Here is a tiny trained network, its code and every weight. The questions are about switching its units off for an input and a class, where a switched-off unit gives its printed mean instead of its output.

import numpy as np


def w(rows, s, z=0):
    codes = np.array(rows[::2]) - 128.0
    scale = np.full(codes.shape[1], s)
    scale[-1] = z or s
    return codes * scale


def f(y):
    return np.maximum(y, 0)


def log_softmax(a):
    a = a - a.max(-1, keepdims=True)
    return a - np.log(np.exp(a).sum(-1, keepdims=True))


def net(x, mask):
    res = np.array(x, float).reshape(1, 7) / 4 @ E
    y = f(res @ A[0][:, :-1].T + A[0][:, -1])
    res = res + np.where(mask, y, B[0][:, -1]) @ B[0][:, :-1]
    return log_softmax(res[-1] @ U[:, :-1].T + U[:, -1])


A, B = {}, {}
E = w([
[254,187,133,133],'x0',
[96,210,97,239],'x1',
[129,126,125,129],'x2',
[119,177,233,130],'x3',
[127,127,125,129],'x4',
[127,128,126,127],'x5',
[109,192,100,61],'x6',
],0.0085)
A[0] = w([
[142,70,43,139,223],'N0',
[163,91,147,54,62],'N1',
[159,173,99,93,149],'N2',
[47,73,162,155,63],'N3',
[135,104,70,133,242],'N4',
[187,121,136,148,97],'N5',
[134,141,112,113,254],'N6',
[245,167,115,81,54],'N7',
[133,125,179,67,125],'N8',
[196,176,94,93,95],'N9',
[121,152,180,113,222],'N10',
[116,142,103,107,211],'N11',
[57,99,121,115,76],'N12',
[154,42,154,181,206],'N13',
[141,64,195,54,72],'N14',
[146,66,110,51,72],'N15',
[130,102,69,135,12],'N16',
[54,84,123,130,75],'N17',
[133,132,107,119,253],'N18',
[127,145,181,130,236],'N19',
[119,162,121,107,218],'N20',
[130,98,37,104,78],'N21',
[125,138,154,176,157],'N22',
[44,106,105,130,62],'N23',
[195,126,125,142,62],'N24',
[148,110,133,141,200],'N25',
[117,147,124,187,59],'N26',
[111,180,148,154,133],'N27',
[129,92,193,200,132],'N28',
[113,151,183,141,46],'N29',
[207,190,91,151,102],'N30',
[152,98,146,56,90],'N31',
[163,92,160,80,104],'N32',
[58,96,150,126,58],'N33',
[118,117,44,142,91],'N34',
[116,173,86,46,110],'N35',
[56,137,212,121,112],'N36',
[118,165,93,75,201],'N37',
[20,129,109,102,51],'N38',
[160,128,43,118,95],'N39',
[198,102,151,174,138],'N40',
[112,159,111,189,78],'N41',
[118,165,111,91,226],'N42',
[68,232,105,151,117],'N43',
[58,122,113,114,72],'N44',
[130,166,108,138,42],'N45',
],0.012,0.0064)
B[0] = w([
[142,95,176,145,254],'N0',
[156,138,83,158,182],'N1',
[99,145,139,108,189],'N2',
[148,179,116,88,191],'N3',
[135,81,180,137,233],'N4',
[126,167,135,103,171],'N5',
[92,109,164,152,221],'N6',
[137,177,142,114,216],'N7',
[144,98,109,171,174],'N8',
[132,168,144,98,197],'N9',
[139,74,162,161,205],'N10',
[90,122,147,139,189],'N11',
[153,190,140,125,176],'N12',
[1,122,85,45,240],'N13',
[171,126,70,159,203],'N14',
[156,133,114,163,198],'N15',
[180,89,157,134,143],'N16',
[162,188,143,94,185],'N17',
[64,90,173,122,222],'N18',
[112,64,177,126,214],'N19',
[93,75,137,144,196],'N20',
[170,107,157,129,183],'N21',
[126,90,100,135,185],'N22',
[159,169,135,96,179],'N23',
[140,187,133,107,167],'N24',
[83,133,127,134,189],'N25',
[153,140,72,150,164],'N26',
[142,113,121,148,189],'N27',
[101,118,118,113,196],'N28',
[189,111,137,135,148],'N29',
[138,164,140,101,229],'N30',
[148,142,76,190,182],'N31',
[143,132,95,176,182],'N32',
[170,190,132,94,169],'N33',
[159,113,157,140,178],'N34',
[82,113,96,90,175],'N35',
[160,114,167,137,188],'N36',
[86,105,115,95,197],'N37',
[148,170,124,97,183],'N38',
[171,88,154,133,182],'N39',
[84,176,121,59,202],'N40',
[156,113,71,168,181],'N41',
[50,122,121,113,203],'N42',
[153,94,78,167,231],'N43',
[149,190,137,108,165],'N44',
[165,154,65,121,144],'N45',
],0.0089,0.0086)
U = w([
[175,243,145,83,72],'0',
[190,131,5,188,68],'1',
[107,127,154,127,254],'2',
[106,130,155,130,218],'3',
[108,128,157,129,205],'4',
[176,98,222,140,12],'5',
[51,136,85,80,14],'6',
],0.013,0.0061)

Each question gives the input, the list of numbers given to net, and the class t.
The units are the neurons (one row each of A and B). Each row of codes is followed by its name. A weight is (code - 128) times the scale printed after its matrix; where a second scale follows, it is the last column's (A, B and U).
mask holds one flag per neuron, in row order. A switched-off neuron (its flag False) gives its mean, the last column of its row in B, instead of its output. The means were averaged over made-up inputs and are rounded, as every weight is.
A unit's drop is (log p(t) with every unit on - log p(t) with that unit switched off) / (log p(t) with every unit on - log p(t) with every unit switched off).
The circuit of an input: a set's keep is (log p(t) with only the set's units on - log p(t) with every unit switched off) / (log p(t) with every unit on - log p(t) with every unit switched off). Starting from the 12 units with the biggest drops (on a tie, the unit counted first), units are removed one at a time, each time the one whose removal leaves the highest keep (on an exact tie, the one counted first), for as long as the keep stays at least 0.8.
circuit, biggest first: the units of the circuit, biggest drop first
most important unit: the unit with the biggest drop
k most important neurons: the k neurons with the biggest drops, biggest first
drop of u: that unit's drop, to one decimal
input [-4,8,-8,-5,2,3,-5], class 1: circuit, biggest first -> (N41)
input [1,1,-2,7,-5,2,-8], class 6: circuit, biggest first -> (N13 N40)
input [-3,-1,2,7,6,0,-1], class 5: 2 most important neurons -> (N36 N10)
input [3,-5,2,-3,1,5,3], class 1: 3 most important neurons -> (N31 N1 N13)
input [1,5,1,8,5,3,1], class 5: circuit, biggest first -> (N13 N10)
input [-6,8,7,-1,-4,-3,8], class 1: 3 most important neurons -> (N43 N13 N41)
input [-6,-6,-7,8,4,-2,8], class 5: 3 most important neurons -> (N36 N13 N10)
input [7,-4,1,-3,0,0,1], class 0: 3 most important neurons -> (N7 N9 N24)
input [-3,-1,7,8,5,0,2], class 5: circuit, biggest first -> (N13 N36)
input [7,-2,-1,-4,-2,3,-7], class 0: circuit, biggest first -> (N24 N40)
input [6,2,2,-1,-1,1,8], class 6: circuit, biggest first -> (N35 N42)
input [6,8,5,8,5,1,0], class 1: 2 most important neurons -> (N43 N41)
input [6,0,0,4,-7,1,-8], class 6: 2 most important neurons -> (N13 N40)
input [8,7,-7,4,0,8,-7], class 0: 3 most important neurons -> (N40 N30 N24)
input [7,-8,5,-6,2,-8,7], class 1: most important unit -> N31
input [-1,5,6,7,-4,-2,1], class 5: 2 most important neurons -> (N13 N36)
input [6,0,-6,7,4,1,1], class 5: 3 most important neurons -> (N13 N10 N19)
input [6,0,3,4,-8,2,8], class 4: 2 most important neurons -> (N13 N10)
input [-5,-6,-4,1,-2,-3,4], class 1: 2 most important neurons -> (N14 N31)
input [-2,-6,0,1,1,0,-3], class 1: most important neuron -> (N14)
input [-1,4,5,-8,3,-1,8], class 5: drop of N37 -> -0.1
input [-6,-4,-2,-3,-2,-5,-7], class 6: drop of N37 -> -0.2
input [-4,-7,3,5,7,7,-3], class 1: drop of N14 -> 0.3
input [0,-1,1,7,-4,-5,-8], class 6: drop of N32 -> 0.0
